Below are the code and all the weights of a small trained network. Each question names an input and a target symbol and asks about switching units off, where a switched-off unit gives its printed mean instead of its output.

import numpy as np


def w(rows, s, z=0):
    codes = np.array(rows[::2]) - 128.0
    scale = np.full(codes.shape[1], s)
    scale[-1] = z or s
    return codes * scale


def norm(h):
    return h / np.sqrt((h * h).mean(-1, keepdims=True) + 1e-5)


def f(y):
    return np.maximum(y, 0)


def softmax(a):
    e = np.exp(a - a.max(-1, keepdims=True))
    return e / e.sum(-1, keepdims=True)


def log_softmax(a):
    a = a - a.max(-1, keepdims=True)
    return a - np.log(np.exp(a).sum(-1, keepdims=True))


def net(x, mask):
    ids = ['αγδεηθλμξπστφω'.index(c) for c in x.split()]
    T = len(ids)
    res = E[ids] + P[:T]
    r = norm(res)
    for j in range(3):
        rows = slice(2 * j, 2 * j + 2)
        q, k, v = (r @ M[0][rows].T for M in (Q, K, V))
        z = softmax(np.where(np.tri(T) > 0, q @ k.T / 2**0.5, -1e9)) @ v
        o = O[0][rows]
        res = res + np.where(mask[j], z, o[:, -1]) @ o[:, :-1]
    y = f(norm(res) @ A[0][:, :-1].T + A[0][:, -1])
    res = res + np.where(mask[3:7], y, B[0][:, -1]) @ B[0][:, :-1]
    return log_softmax(norm(res)[-1] @ U[:, :-1].T + U[:, -1])


Q, K, V, O, A, B = {}, {}, {}, {}, {}, {}
E = w([
[122,170,60,186,103,86],'α',
[92,163,78,172,66,94],'γ',
[155,92,133,184,85,150],'δ',
[92,130,114,99,132,146],'ε',
[134,99,109,134,51,146],'η',
[104,148,25,126,110,187],'θ',
[133,116,33,14,79,121],'λ',
[115,3,174,34,160,184],'μ',
[43,143,68,151,56,65],'ξ',
[95,162,89,185,66,92],'π',
[85,108,113,123,112,160],'σ',
[180,78,179,131,130,77],'τ',
[117,173,87,182,81,111],'φ',
[158,158,102,192,113,92],'ω',
],0.017)
P = w([
[55,11,44,144,123,111],'0',
[179,144,200,114,134,187],'1',
[112,156,173,62,117,61],'2',
[157,73,40,167,8,121],'3',
[145,162,194,139,198,217],'4',
[119,153,184,41,121,47],'5',
[240,84,53,158,34,114],'6',
[96,161,182,155,174,216],'7',
],0.011)
Q[0] = w([
[19,151,155,164,132,151],'h0',
[1,160,53,170,176,120],'h0',
[110,239,148,206,121,92],'h1',
[130,100,182,122,130,135],'h1',
[182,166,172,177,96,101],'h2',
[162,143,74,5,106,161],'h2',
],0.0099)
K[0] = w([
[219,75,96,153,172,230],'h0',
[148,175,134,109,193,132],'h0',
[162,83,158,88,136,191],'h1',
[64,197,138,220,115,72],'h1',
[125,89,105,53,158,123],'h2',
[160,33,120,137,39,2],'h2',
],0.0076)
V[0] = w([
[104,230,52,26,166,99],'h0',
[109,89,49,255,118,198],'h0',
[158,104,100,59,156,133],'h1',
[102,118,137,150,226,93],'h1',
[55,119,194,192,184,193],'h2',
[86,165,178,169,85,89],'h2',
],0.0085)
O[0] = w([
[56,43,196,88,43,213,98],'h0',
[102,150,71,142,163,218,240],'h0',
[152,88,232,151,58,136,120],'h1',
[25,125,159,135,168,73,4],'h1',
[109,134,53,9,151,155,13],'h2',
[254,170,119,130,128,51,152],'h2',
],0.0071,0.0045)
A[0] = w([
[173,2,86,133,99,119,133],'n0',
[165,18,18,38,131,81,251],'n1',
[84,114,93,83,195,82,76],'n2',
[146,214,118,137,24,153,249],'n3',
],0.0082,0.0021)
B[0] = w([
[125,158,9,176,151,122,195],'n0',
[114,153,184,199,135,156,199],'n1',
[93,56,111,85,80,84,137],'n2',
[140,72,147,91,173,147,254],'n3',
],0.014,0.0089)
U = w([
[98,94,158,132,180,129,122],'α',
[212,63,66,127,75,111,174],'γ',
[133,201,114,143,123,135,36],'δ',
[109,79,136,67,134,165,88],'ε',
[178,147,99,97,145,137,52],'η',
[66,88,60,252,96,135,172],'θ',
[143,138,236,147,11,182,173],'λ',
[101,118,174,47,137,113,191],'μ',
[134,122,125,121,137,142,28],'ξ',
[144,169,177,146,148,73,255],'π',
[120,154,98,90,136,146,49],'σ',
[150,161,144,163,187,107,131],'τ',
[150,166,109,100,158,170,130],'φ',
[132,160,117,141,150,138,41],'ω',
],0.012,0.0043)

Each question gives the input, a string of symbols that net reads in full, and the target symbol t.
The units are the heads (2 rows each of Q, K, V and O) and the neurons (one row each of A and B). Each row of codes is followed by its name. A weight is (code - 128) times the scale printed after its matrix; where a second scale follows, it is the last column's (O, A, B and U).
mask holds one flag per unit, heads first, then neurons. A switched-off unit (its flag False) gives its mean, the last column of its rows in O or B, instead of its output. The means were averaged over made-up inputs and are rounded, as every weight is.
A unit's drop is (log p(t) with every unit on - log p(t) with that unit switched off) / (log p(t) with every unit on - log p(t) with every unit switched off).
The circuit of an input: a set's keep is (log p(t) with only the set's units on - log p(t) with every unit switched off) / (log p(t) with every unit on - log p(t) with every unit switched off). Starting from all 7 units, units are removed one at a time, each time the one whose removal leaves the highest keep (on an exact tie, the one counted first), for as long as the keep stays at least 0.8.
circuit, biggest first: the units of the circuit, biggest drop first
most important unit: the unit with the biggest drop
k most important neurons: the k neurons with the biggest drops, biggest first
heads that matter: for each layer, one digit per head in row order, 1 if its drop is at least 0.15 and else 0, layers parted by /
input η η λ η π φ, target γ: heads that matter	010
input φ λ π φ ξ, target λ: heads that matter	100
input ε ξ ε φ φ γ, target μ: 3 most important neurons	(n0, n3, n1)
input α η φ φ, target γ: circuit, biggest first	(n3, h1)
input τ ε φ, target μ: circuit, biggest first	(h2, n0, n3)
input φ λ λ λ λ φ ξ ε, target λ: most important unit	h0
input θ φ φ, target ε: heads that matter	000
input μ α φ τ τ φ γ α, target τ: circuit, biggest first	(h0, n0)
input τ τ ξ, target π: heads that matter	100
input φ φ θ τ, target θ: heads that matter	000
input σ φ ε, target μ: 2 most important neurons	(n2, n0)
input φ ξ τ η ω φ μ, target θ: 2 most important neurons	(n0, n1)
input φ φ ξ η φ α, target γ: circuit, biggest first	(h0, n1)
input φ ω ξ φ ε π, target μ: circuit, biggest first	(n0, h2)
input η φ α η φ γ, target γ: heads that matter	011
input α φ α λ φ θ, target ε: circuit, biggest first	(h0, n0)
input δ ε ω φ γ, target ε: heads that matter	001
input θ η γ, target γ: heads that matter	010
input ε α η θ τ π, target π: circuit, biggest first	(n0)
input η θ π, target ε: most important unit	n3
input μ ε α φ φ π, target μ: circuit, biggest first	(h2, n0)
input θ φ π φ λ α, target λ: circuit, biggest first	(h1, h0)
input φ θ φ, target ε: circuit, biggest first	(n3, h0)
input η α π, target γ: circuit, biggest first	(n1, n3)
input φ σ λ μ, target θ: circuit, biggest first	(n0, n1)
input μ λ π ω π, target λ: circuit, biggest first	(h1, n0)
input γ γ π τ, target θ: 3 most important neurons	(n0, n1, n3)
input θ γ ε η τ ε δ φ, target τ: circuit, biggest first	(h0, n0)
input γ φ ω γ τ φ, target π: most important unit	h1
